Below are the code and all the weights of a small trained network. Each question names an input and a class and asks about switching units off, where a switched-off unit gives its printed mean instead of its output.

import numpy as np


def w(rows, s, z=0):
    codes = np.array(rows[::2]) - 128.0
    scale = np.full(codes.shape[1], s)
    scale[-1] = z or s
    return codes * scale


def norm(h):
    return h / np.sqrt((h * h).mean(-1, keepdims=True) + 1e-5)


def f(y):
    return np.maximum(y, 0)


def log_softmax(a):
    a = a - a.max(-1, keepdims=True)
    return a - np.log(np.exp(a).sum(-1, keepdims=True))


def net(x, mask):
    res = np.array(x, float).reshape(1, 8) / 4 @ E
    u = 0
    for l in range(4):
        y = f(norm(res) @ A[l][:, :-1].T + A[l][:, -1])
        res = res + np.where(mask[u : u + 3], y, B[l][:, -1]) @ B[l][:, :-1]
        u += 3
    return log_softmax(norm(res)[-1] @ U[:, :-1].T + U[:, -1])


A, B = {}, {}
E = w([
[128,129,129],'x0',
[3,122,18],'x1',
[86,239,220],'x2',
[165,10,44],'x3',
[127,126,129],'x4',
[127,125,128],'x5',
[126,125,128],'x6',
[129,129,125],'x7',
],0.0037)
A[0] = w([
[29,113,69,248],'L0N0',
[171,83,253,173],'L0N1',
[195,149,121,199],'L0N2',
],0.0042,0.0016)
B[0] = w([
[128,253,27,255],'L0N0',
[151,166,39,233],'L0N1',
[134,157,199,190],'L0N2',
],0.0064,0.0028)
A[1] = w([
[117,62,117,3],'L1N0',
[1,126,204,195],'L1N1',
[171,60,69,40],'L1N2',
],0.0056,0.00064)
B[1] = w([
[116,202,134,163],'L1N0',
[110,118,82,183],'L1N1',
[1,212,232,253],'L1N2',
],0.005,0.0022)
A[2] = w([
[82,98,76,120],'L2N0',
[195,3,68,203],'L2N1',
[51,176,140,254],'L2N2',
],0.0064,0.0015)
B[2] = w([
[179,94,147,198],'L2N0',
[1,32,180,212],'L2N1',
[186,99,106,254],'L2N2',
],0.0059,0.0035)
A[3] = w([
[88,128,19,3],'L3N0',
[170,114,147,188],'L3N1',
[254,139,119,82],'L3N2',
],0.0068,0.0035)
B[3] = w([
[255,106,126,248],'L3N0',
[27,39,248,227],'L3N1',
[211,66,182,251],'L3N2',
],0.0053,0.0023)
U = w([
[175,85,211,254],'0',
[177,169,41,182],'1',
[134,210,224,12],'2',
[77,232,107,67],'3',
[97,6,176,36],'4',
[113,41,45,55],'5',
],0.017,0.0034)

Each question gives the input, the list of numbers given to net, and the class t.
The units are the neurons (one row each of A and B). Each row of codes is followed by its name. A weight is (code - 128) times the scale printed after its matrix; where a second scale follows, it is the last column's (A, B and U).
mask holds one flag per neuron, layer by layer. A switched-off neuron (its flag False) gives its mean, the last column of its row in B, instead of its output. The means were averaged over made-up inputs and are rounded, as every weight is.
A unit's drop is (log p(t) with every unit on - log p(t) with that unit switched off) / (log p(t) with every unit on - log p(t) with every unit switched off).
The circuit of an input: a set's keep is (log p(t) with only the set's units on - log p(t) with every unit switched off) / (log p(t) with every unit on - log p(t) with every unit switched off). Starting from all 12 units, units are removed one at a time, each time the one whose removal leaves the highest keep (on an exact tie, the one counted first), for as long as the keep stays at least 0.8.
circuit, biggest first: the units of the circuit, biggest drop first
k most important neurons: the k neurons with the biggest drops, biggest first
top k neurons in layer l: the k neurons of layer l with the biggest drops, biggest first
drop of u: that unit's drop, to one decimal
input [7,-8,0,2,8,-1,1,-7], class 4: circuit, biggest first -> L0N0, L3N1
input [-8,5,6,7,2,0,-8,-1], class 1: circuit, biggest first -> L0N0, L3N0
input [-5,0,-4,-7,1,-6,3,-3], class 0: circuit, biggest first -> L0N0, L1N2
input [0,2,2,4,-4,4,-2,-7], class 1: circuit, biggest first -> L0N0
input [-1,-3,-8,7,4,-4,-4,4], class 4: circuit, biggest first -> L2N1, L1N2
input [-8,0,5,8,6,-6,-7,-3], class 0: 3 most important neurons -> L2N2, L2N1, L1N2
input [-3,1,0,-3,-5,0,-2,-1], class 1: 2 most important neurons -> L1N2, L2N2
input [-7,0,6,1,8,-8,-1,6], class 0: 2 most important neurons -> L2N2, L2N1
input [5,4,1,8,1,-2,1,5], class 1: 3 most important neurons -> L0N0, L1N2, L3N1
input [-7,-7,-1,5,-2,8,2,-5], class 4: 2 most important neurons -> L2N1, L0N0
input [4,0,-7,-1,6,-3,7,-5], class 0: 2 most important neurons -> L1N2, L2N1
input [-7,0,-1,7,-7,-2,7,2], class 4: 2 most important neurons -> L2N0, L0N1
input [-7,-1,3,1,-5,5,6,-6], class 0: 2 most important neurons -> L0N0, L3N2
input [-7,-7,-5,5,7,-4,8,-4], class 4: circuit, biggest first -> L2N1
input [7,-1,-7,8,6,-6,-3,-7], class 4: circuit, biggest first -> L2N1, L1N2
input [2,-8,-1,3,-7,1,1,4], class 4: circuit, biggest first -> L0N0, L3N1
input [-3,7,0,-6,-6,-7,-4,-2], class 1: top 2 neurons in layer 2 -> L2N2, L2N1
input [3,8,0,-3,2,7,2,-7], class 1: top 2 neurons in layer 3 -> L3N0, L3N1
input [-2,-1,5,3,-1,7,-5,-4], class 0: top 2 neurons in layer 0 -> L0N0, L0N1
input [5,-5,-6,4,-2,-5,-5,-2], class 4: circuit, biggest first -> L2N1
input [6,2,2,4,2,-1,1,7], class 1: drop of L0N0 -> 0.2
input [-6,-8,-2,8,0,-2,8,6], class 4: drop of L2N1 -> 0.5
input [-7,-6,-5,8,7,2,-2,8], class 4: drop of L0N2 -> 0.0
input [5,5,2,1,-3,-2,5,-7], class 1: drop of L1N2 -> 0.1
